The symbols move the elements like this.
at | φ δ
q270 | q405 q144
q46 | q899 q946
q218 | q845 q121
q172 | q500 q165
q780 | q561 q942
q30 | q165 q583
q946 | q873 q746
q945 | q932 q888
q746 | q292 q66
q176 | q438 q943
q381 | q103 q664
q287 | q946 q267
q943 | q836 q945
q59 | q678 q664
q589 | q548 q561
q899 | q863 q270
q567 | q46 q46
q356 | q421 q204
q424 | q888 q599
q678 | q186 q664
q109 | q27 q316
q368 | q705 q435
q121 | q599 q356
q165 | q285 q455
q144 | q526 q490
q769 | q943 q875
q951 | q435 q341
q217 | q381 q172
q947 | q66 q845
q995 | q771 q357
q267 | q746 q424
q186 | q970 q548
q402 | q567 q615
q910 | q402 q501
q845 | q836 q176
q771 | q341 q435
q411 | q718 q109
q583 | q455 q925
q66 | q769 q490
q483 | q945 q443
q274 | q381 q59
q664 | q678 q526
q806 | q500 q217
q421 | q580 q396
q526 | q270 q947
q970 | q589 q780
q204 | q433 q411
q431 | q501 q567
q317 | q66 q873
q178 | q910 q431
q357 | q925 q178
q942 | q976 q217
q925 | q454 q855
q599 | q218 q220
q454 | q25 q418
q27 | q59 q433
q918 | q341 q381
q863 | q966 q405
q443 | q888 q863
q316 | q121 q678
q435 | q918 q267
q580 | q411 q274
q341 | q995 q811
q433 | q664 q186
q875 | q855 q317
q932 | q443 q746
q405 | q168 q526
q717 | q842 q25
q705 | q25 q567
q561 | q806 q976
q718 | q274 q27
q380 | q418 q357
q51 | q842 q836
q548 | q780 q806
q25 | q855 q368
q292 | q666 q769
q396 | q580 q718
q220 | q121 q438
q966 | q270 q168
q501 | q615 q483
q842 | q455 q402
q451 | q204 q580
q418 | q368 q951
q490 | q947 q218
q855 | q418 q705
q976 | q217 q103
q873 | q267 q292
q811 | q357 q431
q285 | q583 q717
q168 | q144 q424
q103 | q172 q25
q836 | q483 q932
q500 | q561 q718
q438 | q664 q451
q615 | q567 q380
q888 | q899 q966
q455 | q717 q454
q666 | q845 q380

In the rows, 556 means zero.

The rows follow the links: the fewer symbols apart two elements are, the more alike their rows tend to be.

Each row is also shifted at random along 9 hidden directions that mean nothing.

Some elements, each with a row of numbers:
q178 [405, 616, 618, 615, 516, 463, 640, 577, 440, 546, 463, 551, 527, 471, 525, 543, 377, 704, 540, 589, 558, 571, 701, 539, 530, 595, 618, 458, 686, 630, 417, 618, 648, 593, 579, 506, 731, 594, 605, 513, 594, 511, 575, 577, 557, 526, 658, 618, 535, 503, 539, 473, 298, 677, 500, 419, 533, 420, 458, 484, 608, 522, 349, 621]
q433 [460, 577, 652, 607, 473, 505, 571, 572, 566, 449, 774, 575, 625, 502, 679, 675, 662, 594, 429, 446, 607, 621, 475, 494, 634, 603, 432, 588, 354, 646, 592, 565, 695, 629, 557, 616, 644, 542, 557, 616, 369, 581, 561, 523, 343, 634, 545, 508, 594, 664, 568, 554, 556, 579, 605, 641, 657, 520, 511, 584, 545, 526, 405, 575]
q411 [504, 543, 650, 506, 568, 567, 471, 571, 559, 504, 582, 595, 541, 632, 627, 440, 557, 689, 560, 597, 614, 429, 571, 516, 442, 579, 453, 534, 627, 521, 509, 514, 523, 506, 435, 670, 629, 518, 522, 723, 427, 579, 508, 676, 562, 620, 682, 532, 608, 613, 521, 525, 381, 615, 620, 625, 544, 603, 537, 667, 630, 473, 563, 609]
q836 [568, 585, 459, 541, 618, 589, 552, 620, 574, 553, 607, 410, 487, 536, 600, 640, 585, 502, 607, 559, 572, 561, 501, 565, 645, 598, 559, 671, 431, 626, 618, 621, 629, 609, 503, 584, 523, 599, 508, 526, 528, 568, 571, 494, 500, 595, 591, 472, 511, 651, 590, 582, 590, 585, 490, 555, 611, 594, 637, 439, 584, 572, 601, 681]
q483 [509, 570, 442, 566, 591, 540, 593, 720, 575, 509, 505, 584, 504, 699, 517, 582, 444, 453, 670, 622, 644, 542, 565, 587, 605, 572, 599, 522, 496, 480, 529, 522, 612, 606, 550, 550, 668, 513, 807, 513, 574, 320, 594, 535, 455, 574, 725, 671, 536, 566, 751, 513, 522, 470, 499, 376, 513, 471, 559, 445, 640, 561, 687, 524]
q855 [524, 537, 416, 578, 537, 634, 590, 634, 537, 658, 569, 618, 501, 507, 503, 629, 573, 414, 582, 534, 478, 645, 407, 513, 628, 517, 584, 615, 552, 521, 526, 583, 474, 527, 534, 444, 403, 522, 644, 486, 661, 571, 575, 495, 563, 543, 489, 475, 528, 581, 585, 562, 734, 462, 597, 638, 544, 554, 591, 550, 422, 608, 718, 448]
q899 [510, 549, 546, 557, 696, 577, 536, 458, 492, 610, 495, 490, 498, 612, 483, 542, 509, 607, 614, 505, 599, 545, 672, 661, 544, 579, 630, 542, 614, 549, 575, 573, 549, 593, 555, 533, 574, 591, 461, 523, 645, 566, 633, 605, 707, 575, 534, 639, 494, 488, 523, 556, 524, 574, 619, 427, 556, 528, 609, 494, 635, 621, 482, 594]
q368 [346, 601, 429, 626, 705, 662, 556, 529, 443, 707, 534, 419, 434, 521, 523, 551, 528, 545, 647, 476, 550, 610, 539, 618, 641, 635, 513, 657, 568, 470, 622, 648, 428, 605, 471, 558, 398, 633, 448, 550, 615, 624, 567, 553, 602, 599, 477, 478, 530, 584, 537, 611, 669, 579, 660, 628, 573, 578, 678, 501, 515, 624, 649, 573]
q455 [634, 597, 418, 472, 635, 691, 469, 569, 499, 669, 513, 389, 488, 740, 610, 564, 466, 567, 604, 585, 459, 485, 470, 453, 604, 569, 632, 707, 595, 435, 521, 673, 505, 445, 526, 542, 443, 362, 446, 664, 372, 544, 673, 486, 765, 599, 567, 564, 496, 553, 515, 568, 255, 557, 716, 652, 575, 542, 826, 525, 494, 699, 540, 646]
q103 [364, 699, 473, 578, 806, 608, 613, 481, 423, 676, 447, 288, 355, 560, 496, 570, 442, 576, 730, 458, 576, 479, 636, 696, 674, 649, 521, 679, 608, 465, 602, 658, 501, 524, 491, 575, 436, 601, 400, 515, 661, 671, 591, 558, 615, 589, 551, 495, 555, 447, 499, 658, 595, 653, 621, 465, 513, 622, 692, 395, 589, 564, 603, 565]
q59 [566, 552, 677, 611, 521, 484, 593, 389, 500, 526, 571, 587, 555, 603, 594, 522, 610, 587, 530, 500, 574, 636, 739, 583, 454, 656, 491, 515, 479, 504, 612, 599, 577, 600, 657, 534, 690, 546, 497, 631, 497, 571, 683, 578, 530, 552, 494, 674, 600, 477, 499, 599, 548, 525, 608, 558, 593, 445, 482, 612, 577, 573, 379, 491]
q746 [586, 468, 407, 623, 555, 593, 584, 634, 567, 529, 626, 528, 528, 589, 583, 739, 637, 332, 547, 459, 588, 649, 444, 541, 729, 587, 558, 657, 453, 515, 597, 533, 567, 626, 617, 495, 507, 531, 617, 509, 556, 442, 581, 477, 476, 609, 509, 546, 554, 653, 671, 584, 698, 474, 546, 570, 668, 545, 612, 488, 503, 600, 675, 464]
q30 [529, 609, 530, 558, 522, 565, 589, 555, 540, 529, 629, 569, 547, 449, 563, 617, 541, 612, 459, 560, 543, 546, 460, 486, 563, 564, 517, 614, 513, 581, 554, 683, 578, 593, 465, 536, 514, 517, 592, 559, 487, 606, 575, 496, 466, 593, 603, 515, 497, 544, 523, 634, 571, 672, 552, 633, 500, 592, 494, 508, 504, 591, 516, 580]
q267 [571, 427, 504, 599, 537, 577, 532, 563, 513, 493, 538, 554, 605, 640, 678, 646, 568, 485, 510, 486, 603, 556, 514, 483, 676, 572, 592, 536, 599, 552, 572, 490, 599, 546, 622, 563, 591, 512, 521, 652, 447, 403, 509, 551, 618, 523, 487, 626, 581, 641, 614, 470, 406, 556, 569, 557, 643, 516, 662, 622, 522, 583, 463, 544]
q910 [402, 532, 534, 534, 452, 586, 480, 653, 633, 550, 661, 601, 639, 660, 535, 593, 632, 456, 559, 624, 545, 627, 426, 469, 544, 480, 612, 524, 553, 538, 504, 515, 563, 543, 608, 618, 556, 498, 630, 579, 495, 444, 562, 543, 544, 608, 536, 590, 569, 691, 624, 523, 564, 390, 634, 653, 615, 468, 549, 563, 509, 574, 667, 511]
q717 [453, 509, 557, 602, 504, 511, 592, 518, 555, 470, 555, 683, 639, 595, 507, 541, 580, 451, 541, 613, 724, 588, 633, 516, 495, 562, 549, 364, 538, 555, 621, 543, 597, 584, 580, 627, 585, 502, 737, 644, 572, 372, 509, 593, 492, 470, 472, 708, 591, 517, 660, 562, 744, 469, 542, 499, 395, 450, 357, 564, 503, 590, 587, 425]
q438 [600, 604, 606, 426, 475, 609, 539, 706, 583, 585, 523, 608, 476, 437, 571, 497, 587, 656, 475, 647, 339, 509, 391, 467, 402, 409, 566, 660, 592, 686, 407, 530, 552, 413, 422, 484, 488, 537, 570, 491, 545, 776, 522, 545, 556, 512, 689, 380, 537, 651, 416, 513, 442, 592, 495, 690, 544, 720, 592, 678, 486, 491, 602, 646]
q888 [276, 493, 551, 508, 613, 650, 451, 461, 560, 518, 580, 584, 543, 686, 533, 506, 699, 555, 585, 587, 590, 557, 535, 608, 404, 526, 568, 564, 597, 477, 657, 529, 484, 622, 548, 640, 512, 629, 476, 610, 533, 517, 622, 623, 595, 599, 526, 698, 505, 660, 517, 647, 655, 493, 643, 641, 578, 601, 560, 599, 599, 602, 620, 545]
q976 [523, 606, 660, 517, 392, 483, 662, 555, 493, 412, 534, 630, 617, 507, 701, 702, 422, 706, 381, 548, 410, 482, 484, 417, 599, 500, 596, 566, 681, 577, 420, 630, 725, 481, 633, 443, 716, 496, 567, 561, 406, 543, 615, 450, 498, 515, 697, 654, 531, 480, 462, 542, 120, 758, 504, 526, 608, 528, 535, 604, 525, 491, 207, 562]
q943 [559, 511, 391, 602, 655, 565, 542, 753, 615, 474, 577, 456, 573, 764, 620, 651, 543, 327, 680, 551, 755, 543, 513, 559, 790, 595, 562, 544, 350, 527, 652, 437, 679, 600, 578, 686, 600, 468, 753, 615, 439, 220, 477, 512, 436, 561, 569, 620, 603, 680, 859, 470, 589, 405, 531, 405, 571, 483, 690, 454, 583, 590, 726, 551]
q845 [727, 574, 503, 478, 680, 632, 516, 526, 478, 676, 359, 333, 422, 584, 569, 448, 492, 594, 634, 593, 448, 467, 677, 576, 516, 551, 656, 634, 633, 608, 543, 588, 539, 450, 568, 535, 462, 537, 354, 550, 558, 675, 574, 552, 789, 457, 521, 479, 534, 571, 470, 499, 328, 599, 512, 526, 564, 637, 773, 530, 555, 600, 512, 721]
q25 [479, 553, 579, 518, 425, 601, 580, 542, 492, 555, 599, 684, 594, 387, 634, 617, 542, 667, 391, 566, 423, 560, 388, 390, 496, 495, 577, 566, 666, 634, 483, 665, 575, 498, 490, 482, 507, 541, 525, 592, 507, 667, 549, 499, 576, 517, 569, 500, 491, 590, 423, 536, 426, 686, 564, 724, 545, 576, 507, 662, 418, 545, 393, 594]
q402 [534, 585, 526, 528, 476, 553, 563, 655, 611, 610, 653, 612, 550, 455, 449, 591, 562, 533, 554, 609, 509, 605, 444, 528, 531, 496, 595, 568, 578, 610, 456, 585, 535, 564, 508, 513, 519, 554, 633, 429, 662, 618, 551, 536, 507, 626, 616, 440, 524, 597, 565, 565, 655, 509, 538, 597, 547, 544, 465, 472, 541, 518, 692, 568]
q186 [673, 614, 533, 463, 526, 599, 603, 654, 615, 664, 547, 633, 496, 566, 501, 568, 548, 439, 644, 547, 403, 586, 459, 571, 564, 450, 614, 594, 513, 559, 492, 505, 562, 394, 617, 429, 481, 471, 631, 421, 706, 664, 612, 492, 583, 517, 550, 452, 576, 490, 568, 515, 638, 373, 582, 530, 531, 572, 627, 594, 484, 527, 683, 458]
q561 [498, 647, 540, 505, 547, 563, 659, 598, 541, 570, 512, 534, 485, 528, 529, 663, 490, 508, 600, 519, 429, 538, 490, 574, 616, 482, 600, 619, 599, 546, 478, 578, 609, 457, 618, 441, 525, 528, 587, 429, 651, 635, 622, 466, 537, 535, 597, 526, 559, 470, 520, 585, 521, 552, 542, 492, 563, 579, 594, 511, 511, 506, 564, 462]

From each start, follow one symbol. Which element do you reach?
Answers are names.
[452, 523, 552, 500, 616, 579, 536, 507, 505, 527, 426, 536, 537, 640, 547, 474, 555, 495, 676, 648, 668, 501, 738, 546, 426, 571, 639, 383, 637, 643, 622, 538, 640, 490, 566, 662, 583, 563, 527, 667, 618, 470, 514, 630, 668, 396, 487, 649, 566, 573, 585, 475, 560, 505, 498, 454, 425, 497, 510, 569, 558, 549, 534, 591]
δ	q836
[444, 614, 466, 509, 592, 606, 528, 712, 526, 637, 532, 495, 471, 618, 508, 539, 421, 577, 654, 622, 519, 517, 515, 538, 583, 523, 639, 585, 645, 549, 417, 565, 568, 519, 498, 556, 571, 500, 606, 500, 576, 512, 580, 559, 610, 604, 692, 509, 536, 613, 610, 470, 346, 539, 594, 498, 565, 512, 639, 457, 601, 548, 638, 647]
δ	q483
[18, 616, 647, 572, 539, 551, 661, 552, 459, 417, 577, 633, 487, 457, 545, 625, 608, 597, 530, 506, 608, 518, 531, 571, 476, 512, 476, 497, 658, 606, 543, 541, 634, 564, 494, 624, 578, 644, 627, 549, 642, 596, 505, 613, 345, 541, 604, 582, 610, 609, 509, 610, 685, 646, 540, 540, 478, 628, 359, 572, 545, 413, 536, 438]
δ	q718
[548, 547, 558, 655, 435, 494, 559, 493, 544, 561, 644, 520, 643, 499, 581, 581, 584, 569, 466, 571, 532, 692, 571, 506, 588, 638, 535, 571, 511, 514, 569, 649, 535, 694, 662, 546, 611, 593, 519, 558, 461, 500, 603, 496, 503, 618, 502, 594, 549, 590, 563, 608, 520, 579, 547, 661, 663, 442, 495, 487, 548, 599, 448, 586]
δ	q357
[431, 570, 649, 525, 516, 566, 594, 541, 517, 568, 544, 694, 505, 505, 530, 470, 604, 577, 563, 550, 518, 595, 603, 573, 406, 506, 522, 483, 550, 626, 541, 511, 575, 498, 566, 522, 573, 554, 599, 538, 648, 659, 572, 601, 499, 483, 543, 528, 607, 558, 513, 513, 647, 475, 567, 560, 483, 570, 469, 662, 522, 500, 538, 501]
φ	q186
[307, 594, 502, 547, 596, 627, 576, 670, 499, 530, 581, 410, 438, 454, 617, 690, 652, 516, 522, 508, 501, 609, 421, 512, 598, 525, 551, 700, 463, 737, 565, 583, 674, 558, 474, 574, 481, 626, 508, 511, 507, 650, 537, 492, 460, 536, 553, 432, 529, 769, 516, 568, 596, 602, 487, 628, 626, 656, 640, 519, 476, 557, 554, 647]
φ	q438
[636, 479, 533, 615, 546, 510, 568, 584, 588, 486, 492, 587, 638, 687, 533, 639, 559, 475, 490, 530, 565, 610, 544, 569, 621, 501, 652, 536, 526, 509, 545, 452, 581, 583, 651, 492, 608, 504, 685, 518, 504, 357, 583, 523, 614, 523, 513, 734, 511, 528, 611, 532, 528, 465, 562, 441, 598, 497, 615, 571, 533, 665, 524, 455]
φ	q888
[589, 443, 488, 581, 562, 628, 459, 487, 505, 549, 618, 457, 575, 660, 653, 610, 630, 505, 524, 469, 601, 543, 516, 503, 644, 615, 550, 627, 589, 493, 603, 556, 518, 592, 620, 602, 520, 494, 374, 666, 413, 498, 570, 563, 636, 631, 484, 565, 577, 670, 574, 554, 422, 559, 645, 666, 696, 552, 683, 557, 558, 594, 517, 605]
φ	q873
[415, 576, 551, 504, 590, 603, 586, 514, 514, 544, 515, 548, 460, 486, 553, 642, 576, 590, 567, 554, 477, 586, 549, 572, 467, 541, 636, 601, 609, 656, 548, 637, 614, 563, 518, 459, 566, 672, 473, 487, 659, 666, 662, 522, 617, 530, 587, 577, 434, 581, 432, 596, 568, 624, 490, 536, 589, 587, 554, 545, 563, 570, 446, 605]
δ	q863
[534, 506, 597, 554, 535, 537, 559, 522, 586, 498, 560, 660, 622, 589, 509, 627, 585, 534, 505, 531, 555, 623, 548, 576, 522, 498, 631, 492, 541, 580, 560, 512, 606, 583, 600, 491, 607, 579, 619, 511, 592, 490, 612, 538, 602, 517, 517, 697, 488, 518, 538, 551, 616, 500, 567, 482, 561, 501, 516, 596, 541, 623, 459, 480]
φ	q270
[638, 501, 464, 487, 476, 656, 528, 589, 541, 636, 534, 535, 485, 529, 588, 578, 643, 459, 518, 590, 335, 612, 426, 469, 503, 481, 630, 711, 613, 545, 511, 601, 473, 497, 611, 434, 421, 530, 462, 495, 561, 654, 631, 475, 637, 541, 531, 479, 527, 663, 476, 577, 510, 500, 528, 753, 656, 632, 658, 593, 446, 580, 629, 563]
δ	q380
[580, 559, 538, 616, 485, 517, 640, 612, 564, 591, 626, 686, 600, 314, 484, 648, 530, 512, 492, 516, 559, 644, 466, 523, 631, 537, 565, 494, 547, 688, 505, 587, 578, 577, 496, 475, 517, 598, 661, 445, 729, 613, 472, 524, 497, 524, 511, 419, 527, 540, 573, 503, 786, 581, 494, 545, 497, 516, 403, 533, 479, 530, 582, 507]
φ	q25
[446, 626, 414, 529, 748, 674, 444, 565, 514, 682, 612, 319, 454, 637, 506, 470, 545, 563, 696, 577, 680, 469, 552, 594, 616, 642, 521, 639, 517, 505, 629, 654, 485, 581, 412, 726, 404, 506, 440, 610, 502, 584, 538, 600, 592, 676, 549, 431, 551, 639, 625, 603, 591, 574, 666, 602, 498, 613, 673, 379, 612, 611, 739, 718]
φ	q455
